Here is a tiny trained network, its code and every weight. The questions are about switching its units off for an input and a class, where a switched-off unit gives its printed mean instead of its output.

import numpy as np


def w(rows, s, z=0):
    codes = np.array(rows[::2]) - 128.0
    scale = np.full(codes.shape[1], s)
    scale[-1] = z or s
    return codes * scale


def f(y):
    return y / 2 * (1 + np.tanh(0.7978845608 * (y + 0.044715 * y**3)))


def log_softmax(a):
    a = a - a.max(-1, keepdims=True)
    return a - np.log(np.exp(a).sum(-1, keepdims=True))


def net(x, mask):
    res = np.array(x, float).reshape(1, 7) / 4 @ E
    y = f(res @ A[0][:, :-1].T + A[0][:, -1])
    res = res + np.where(mask, y, B[0][:, -1]) @ B[0][:, :-1]
    return log_softmax(res[-1] @ U[:, :-1].T + U[:, -1])


A, B = {}, {}
E = w([
[113,116,131,140,120],'x0',
[132,136,128,124,131],'x1',
[186,24,238,93,158],'x2',
[1,135,148,57,246],'x3',
[127,130,130,130,128],'x4',
[172,102,131,242,246],'x5',
[131,138,137,132,127],'x6',
],0.0092)
A[0] = w([
[102,121,155,91,223,230],'n0',
[135,49,254,41,111,131],'n1',
[180,114,69,119,73,160],'n2',
[63,97,175,116,216,253],'n3',
[176,124,93,181,22,105],'n4',
[188,123,63,170,34,207],'n5',
[180,59,141,150,167,101],'n6',
[44,203,134,100,116,109],'n7',
[61,125,138,105,248,74],'n8',
[195,110,162,155,116,122],'n9',
[12,124,120,95,144,122],'n10',
[95,91,121,138,123,139],'n11',
[73,129,155,61,110,89],'n12',
[52,185,143,88,145,122],'n13',
[181,149,99,118,69,71],'n14',
[92,60,112,106,190,43],'n15',
[146,121,184,67,93,133],'n16',
[124,173,97,197,178,94],'n17',
[163,103,157,175,105,126],'n18',
[152,109,162,172,99,130],'n19',
[218,102,137,198,62,72],'n20',
[138,99,181,164,155,101],'n21',
[99,85,101,204,170,186],'n22',
[160,165,113,140,62,41],'n23',
[160,132,47,136,219,105],'n24',
[221,51,92,185,130,93],'n25',
[197,81,207,171,138,112],'n26',
[135,155,170,94,103,139],'n27',
[126,187,93,115,67,36],'n28',
[62,165,127,118,115,136],'n29',
[140,81,121,114,199,61],'n30',
[128,177,96,206,187,142],'n31',
[172,107,148,142,111,129],'n32',
],0.0099,0.0064)
B[0] = w([
[57,87,115,159,188,230],'n0',
[95,79,255,206,84,237],'n1',
[146,91,179,193,108,195],'n2',
[56,153,84,146,169,249],'n3',
[98,41,182,222,149,223],'n4',
[141,89,236,193,62,252],'n5',
[181,190,88,100,81,180],'n6',
[128,75,41,138,126,194],'n7',
[120,83,210,176,109,212],'n8',
[175,192,63,38,169,179],'n9',
[189,154,91,77,128,207],'n10',
[143,166,124,105,137,135],'n11',
[72,109,109,101,180,177],'n12',
[148,173,91,67,138,193],'n13',
[52,70,158,174,171,173],'n14',
[183,171,175,93,43,158],'n15',
[69,84,157,201,121,175],'n16',
[81,37,188,194,98,162],'n17',
[157,176,65,81,161,169],'n18',
[188,144,75,107,161,163],'n19',
[100,147,79,88,142,216],'n20',
[210,190,106,111,91,161],'n21',
[170,135,186,94,74,185],'n22',
[54,70,115,193,188,166],'n23',
[129,37,146,209,86,163],'n24',
[191,168,82,56,116,203],'n25',
[172,183,71,57,102,205],'n26',
[124,58,122,187,158,153],'n27',
[58,74,118,159,172,169],'n28',
[92,170,79,106,198,173],'n29',
[197,108,189,102,44,155],'n30',
[143,84,217,180,56,181],'n31',
[128,143,85,91,118,162],'n32',
],0.0062,0.012)
U = w([
[57,94,149,192,136,255],'0',
[162,116,237,162,80,128],'1',
[140,174,2,66,158,127],'2',
],0.009,0.0014)

Each question gives the input, the list of numbers given to net, and the class t.
The units are the neurons (one row each of A and B). Each row of codes is followed by its name. A weight is (code - 128) times the scale printed after its matrix; where a second scale follows, it is the last column's (A, B and U).
mask holds one flag per neuron, in row order. A switched-off neuron (its flag False) gives its mean, the last column of its row in B, instead of its output. The means were averaged over made-up inputs and are rounded, as every weight is.
A unit's drop is (log p(t) with every unit on - log p(t) with that unit switched off) / (log p(t) with every unit on - log p(t) with every unit switched off).
The circuit of an input: a set's keep is (log p(t) with only the set's units on - log p(t) with every unit switched off) / (log p(t) with every unit on - log p(t) with every unit switched off). Starting from the 12 units with the biggest drops (on a tie, the unit counted first), units are removed one at a time, each time the one whose removal leaves the highest keep (on an exact tie, the one counted first), for as long as the keep stays at least 0.8.
circuit, biggest first: the units of the circuit, biggest drop first
k most important neurons: the k neurons with the biggest drops, biggest first
drop when u is switched off: that unit's drop, to one decimal
input [-7,6,-5,-1,8,2,-3], class 1: circuit, biggest first => (n3 n0)
input [-8,-1,5,5,4,5,0], class 1: circuit, biggest first => (n30 n15)
input [-7,8,0,2,-5,-7,3], class 2: circuit, biggest first => (n5)
input [2,-8,4,3,-7,3,1], class 1: 2 most important neurons => (n30 n15)
input [-5,6,-6,-2,4,2,-6], class 1: 4 most important neurons => (n3 n0 n31 n5)
input [8,2,1,8,-3,7,-3], class 1: 4 most important neurons => (n15 n30 n22 n8)
input [-2,0,8,-1,3,1,3], class 2: 2 most important neurons => (n5 n26)
input [6,0,1,8,2,7,-6], class 1: 4 most important neurons => (n15 n30 n22 n8)
input [-6,-8,-5,-6,-6,-4,-2], class 0: 2 most important neurons => (n23 n28)
input [4,3,-1,-7,-8,-3,-8], class 0: 2 most important neurons => (n23 n14)
input [0,8,0,4,0,-8,8], class 2: drop when n13 is switched off => 0.2
input [-5,-6,1,-7,-4,2,-3], class 2: drop when n9 is switched off => 0.3
input [-4,3,-3,-3,6,7,-5], class 1: drop when n22 is switched off => 0.0
input [-5,-6,0,-7,7,-7,-4], class 0: drop when n23 is switched off => 0.3
input [-6,7,2,-5,3,1,7], class 2: most important neuron => (n1)
